[140 130  97 135 147 168 144 175  80  95 165] : W
[177 157 174 124 135 133 149 141  98  99 164] : N
[177 106 174 164 135 136 149 141  98  99 111] : Y
[177 106 174 164 135 133 149 141  98  99 164] : T
[ 76  97 133 136 123  73 157 120 108 129 124] : G
[177 106 174 164 135 133 160 174 163 165 149] : J
which: [177 157 174 124 135 133 149 141  98  99 164] : N
which: [177 106 174 164 135 133 160 174 163 165 149] : J
succ: [123] : [73]
which: [177 106 174 164 135 133 149 141  98  99 164] : T

[141 117 125 125 124 132 121 125 138 105 148 140 111 141  89 128  87 128
 137 136  96 115 113]  mibir
[172  98 103  96 126 126 102 139 135 118 123 119 136 147  99  97 125 131
 118 145 147 117 105]  Riba
[101 116 114 125 116 128 143 126 139 141 119 150 121 110 115 147 109 113
 128 121 101 153 149]  puge
[130 111 134 133 134  90 105 145 149 110 154 134 134 117  86  97 122 116
 132 136 146 106 124]  gelis
[142 133 148 145 122 131 128 133 135 146 134 150 132 108  99 128 141 132
 147 133 125 125 129]  lub
[125 104 121 120 119  96 117 137 143 120 148 130 136 126  94 104 104  97
 126 137 127 115 131]  rofer
[108 131 136 139 146 152 133 120 144 143 132 167  97 107 115 150 115 132
 143 120  95 140 141]  tavab
[174 115 110 113  92 145 130 125 120 113 126 128 128 157  88 133 100 140
 134 145 101 127 100]  vir
[117  95 111 111 125  85 112 142 146 112 148 123 138 127  92  95 101  93
 117 138 140 116 133]  Pigeb
which: [117  95 111 111 125  85 112 142 146 112 148 123 138 127  92  95 101  93
 117 138 140 116 133] : Pigeb
which: [108 131 136 139 146 152 133 120 144 143 132 167  97 107 115 150 115 132
 143 120  95 140 141] : tavab
which: [174 115 110 113  92 145 130 125 120 113 126 128 128 157  88 133 100 140
 134 145 101 127 100] : vir
which: [130 111 134 133 134  90 105 145 149 110 154 134 134 117  86  97 122 116
 132 136 146 106 124] : gelis

[145 160 117 123 143 158 129  79 151 144 146 160  96 165 140 157 153  83
  95  97 125 114 149 127 138 148 151  72 161 109 107 118 176 136 103 147
 121  90 114 140 104  87 127 112 148 138 144] = M
[114 100 143 123 133 119 157 153 159 156 120  88 133 125 156 162 134 144
 117 140 134 128 120 102 163 115  88 150  97 155 148 106  97 111 131 142
 137  96 132 153 102 129 125 151 111 162 152] = H
[114 100 143 123 133 119 157 153 159 156 120  88 133 125 156 162 134 144
 117 140 134 128 120 102 163 115  88 131  97 155 148 106  97 111 131 142
 137  96 132 153 102 129 125 151 111 162 119] = S
which: [114 100 143 123 133 119 157 153 159 156 120  88 133 125 156 162 134 144
 117 140 134 128 120 102 163 115  88 131  97 155 148 106  97 111 131 142
 137  96 132 153 102 129 125 151 111 162 119] : S
which: [145 160 117 123 143 158 129  79 151 144 146 160  96 165 140 157 153  83
  95  97 125 114 149 127 138 148 151  72 161 109 107 118 176 136 103 147
 121  90 114 140 104  87 127 112 148 138 144] : M
which: [114 100 143 123 133 119 157 153 159 156 120  88 133 125 156 162 134 144
 117 140 134 128 120 102 163 115  88 150  97 155 148 106  97 111 131 142
 137  96 132 153 102 129 125 151 111 162 152] : H

[131 164  77 158 139 101 162 130] -> D
[161 130 121 148 124 127 117 130] -> E
[ 72 163 165 108  94  92 124 161] -> P
succ: [72] : [163]
succ: [164] : [77]
which: [ 72 163 165 108  94  92 124 161] : P
succ: [162] : [130]
succ: [92] : [124]
which: [161 130 121 148 124 127 117 130] : E

[171 158 134 136 152 139] -> merev
[154 123 134 137 101 133] -> Gom
[165 136 136 129 109 138] -> mera
[171 158 134 136 152 103] -> posof
[132 119 109  97 126 108] -> fer
which: [132 119 109  97 126 108] : fer
which: [171 158 134 136 152 139] : merev
succ: [119] : [109]

[171 131  90 104 151 160 128 117 157 111 148  99 153  94 157 152 169  83
  96 111 148 111 114  90 137  89 101 139 115 107  89]  nodom
[143 164 133  99 119 123 159 127 141 112 116 121 128 127 122 118 141 140
 100 103 124 148 142 116  81 122 117 158 128  81 133]  vezas
[143 164 133  99 119 123 159 168 141 112 116 121 128 127 122 118 141 140
 100 103 124 148 142 116 116 122 117 158 128  81 133]  nume
which: [143 164 133  99 119 123 159 168 141 112 116 121 128 127 122 118 141 140
 100 103 124 148 142 116 116 122 117 158 128  81 133] : nume
which: [143 164 133  99 119 123 159 127 141 112 116 121 128 127 122 118 141 140
 100 103 124 148 142 116  81 122 117 158 128  81 133] : vezas
succ: [114] : [90]

[180 148 141  76 110 146] -> fabe
[115 157 186 133 109 150] -> Bova
[124 151 168 134 103  74] -> Kagi
succ: [133] : [109]
succ: [134] : [103]
succ: [151] : [168]
which: [180 148 141  76 110 146] : fabe

[ 73 157  91 130 178] : tapom
[148 109 145 134 115] : vika
[109 149 105 158 145] : zivo
[122 143 138 114 151] : gota
[131 149 126 130 157] : sulu
[109 133 105 158 153] : paziz
succ: [134] : [115]
which: [109 149 105 158 145] : zivo
succ: [131] : [149]
which: [148 109 145 134 115] : vika

[112  98 119 138 114 113 178 148 122 154 115 132 156] -> niri
[151 102 111 158 118 116 168 150 134 157 116 135 159] -> rudo
[145 107 104 142 126 123 162 154 130 170 123 141 172] -> mosal
succ: [111] : [158]
succ: [98] : [119]
succ: [107] : [104]

[147 130 115 119 151 118 106 136 116 155 164 132 114 120 112 145 104 125
 157 132 170 147] = nomo
[134 121  96 126 168 115 110 109 103 167 168 128 122 133 111 129 106 117
 151 133 143 139] = zedap
[138 126 111 123 152 119 112 124 114 154 157 129 125 119 135 137 135 136
 123 126 136 127] = vefu
[138 126 111 123 152 119 112 124 114 154 157 129 120 128 115 134 110 122
 149 132 151 139] = mapor
[123 130 139 130 112 134 137 133 138 111 110 128 132 128 136 126 138 132
 117 126 117 122] = zubo
which: [147 130 115 119 151 118 106 136 116 155 164 132 114 120 112 145 104 125
 157 132 170 147] : nomo
succ: [143] : [139]
which: [138 126 111 123 152 119 112 124 114 154 157 129 125 119 135 137 135 136
 123 126 136 127] : vefu
which: [134 121  96 126 168 115 110 109 103 167 168 128 122 133 111 129 106 117
 151 133 143 139] : zedap
which: [138 126 111 123 152 119 112 124 114 154 157 129 120 128 115 134 110 122
 149 132 151 139] : mapor

[ 74 154 124 114 136 156 140 114] = gim
[132 139  78  86 143 176 144 151] = bev
[ 71 170 121 126 123 166 129 101] = Dibak
[119 171  74  84 112 178 104 100] = Tosiv
[134 108 116 116 101 102  93 122] = Muz
[148 123  93 101 171 155 173 150] = Dofu
[168  88  80  81 136 127 111 167] = zuz
[126 125  89  94 105 140 102 119] = Rosu
[129 154 125 122 165 157 162 137] = suma
[148 123  93 101 100 129 111  92] = zeriv
[151 133 130 137 142 112 135 141] = Leniv
which: [168  88  80  81 136 127 111 167] : zuz
which: [151 133 130 137 142 112 135 141] : Leniv

[112 142 127 100 142 149 130 128 130]  dinib
[110 132 165 100 123 136  93 172 120]  pesi
[104 132 147 162 126 134 141 110 108]  gavof
[111 159 133 100 125 167  97 148 137]  Sem
[117 178 128 119 113 105 132 138 157]  gevu
[111 128 122 131 167 149 131 129 131]  tunu
[144 181 130 148 125 142 116 150 139]  Nibip
[120 128 133 134 145 127 120 146 117]  rafo
which: [120 128 133 134 145 127 120 146 117] : rafo
succ: [104] : [132]
succ: [159] : [133]
succ: [126] : [134]
which: [111 128 122 131 167 149 131 129 131] : tunu

[127 144 152 133 154 113 109  96 126 106  98 150 156 104 120  97 103 114
 134 107 140 107 144 111 112  98 150 158 135 123 107 107 158 151 153 143
 102] : neb
[157 139 158 123 159 131 102 105 157 139 105 146 140 106 131 114 118 117
 160  99 158 108 146 120  98 136 138 144 144 100 100 106 148 139 143 154
  98] : Dup
[139 112 125 108 126 148 132 131 135 175 135 115  99 122 147 142 147 145
 128  99 133 134 121 135 114 175 103  97 120 109 100  99 105 127 104 133
 130] : Teb
[135 157 147 147 145 105 122 103 131  94 103 156 158 112 112 100 112 109
 134 127 141 116 146 115 124  80 157 165 138 135 127 133 156 143 158 144
 107] : dunu
[ 97 113 109 127  97 127 159 148  97 118 150 108 128 144 133 140 139 137
 102 158 101 151 104 139 161 113 114 119 107 160 149 144 109 138 114 100
 155] : rara
[121 119 128 116 125 116 144 128 122  91 117 114 155 151 120 113 101 116
 127 159 118 139 119 131 155  92 121 156 144 154 142 140 136 127 134 127
 131] : saza
which: [127 144 152 133 154 113 109  96 126 106  98 150 156 104 120  97 103 114
 134 107 140 107 144 111 112  98 150 158 135 123 107 107 158 151 153 143
 102] : neb
which: [135 157 147 147 145 105 122 103 131  94 103 156 158 112 112 100 112 109
 134 127 141 116 146 115 124  80 157 165 138 135 127 133 156 143 158 144
 107] : dunu
which: [121 119 128 116 125 116 144 128 122  91 117 114 155 151 120 113 101 116
 127 159 118 139 119 131 155  92 121 156 144 154 142 140 136 127 134 127
 131] : saza

[162 127 110 175  93] = rimon
[162 140 110 144 150] = reka
[160 134 103 174 128] = tav
[140 139 142 110  97] = Duber
which: [162 127 110 175  93] : rimon
succ: [139] : [142]
which: [140 139 142 110  97] : Duber
which: [160 134 103 174 128] : tav
succ: [174] : [128]

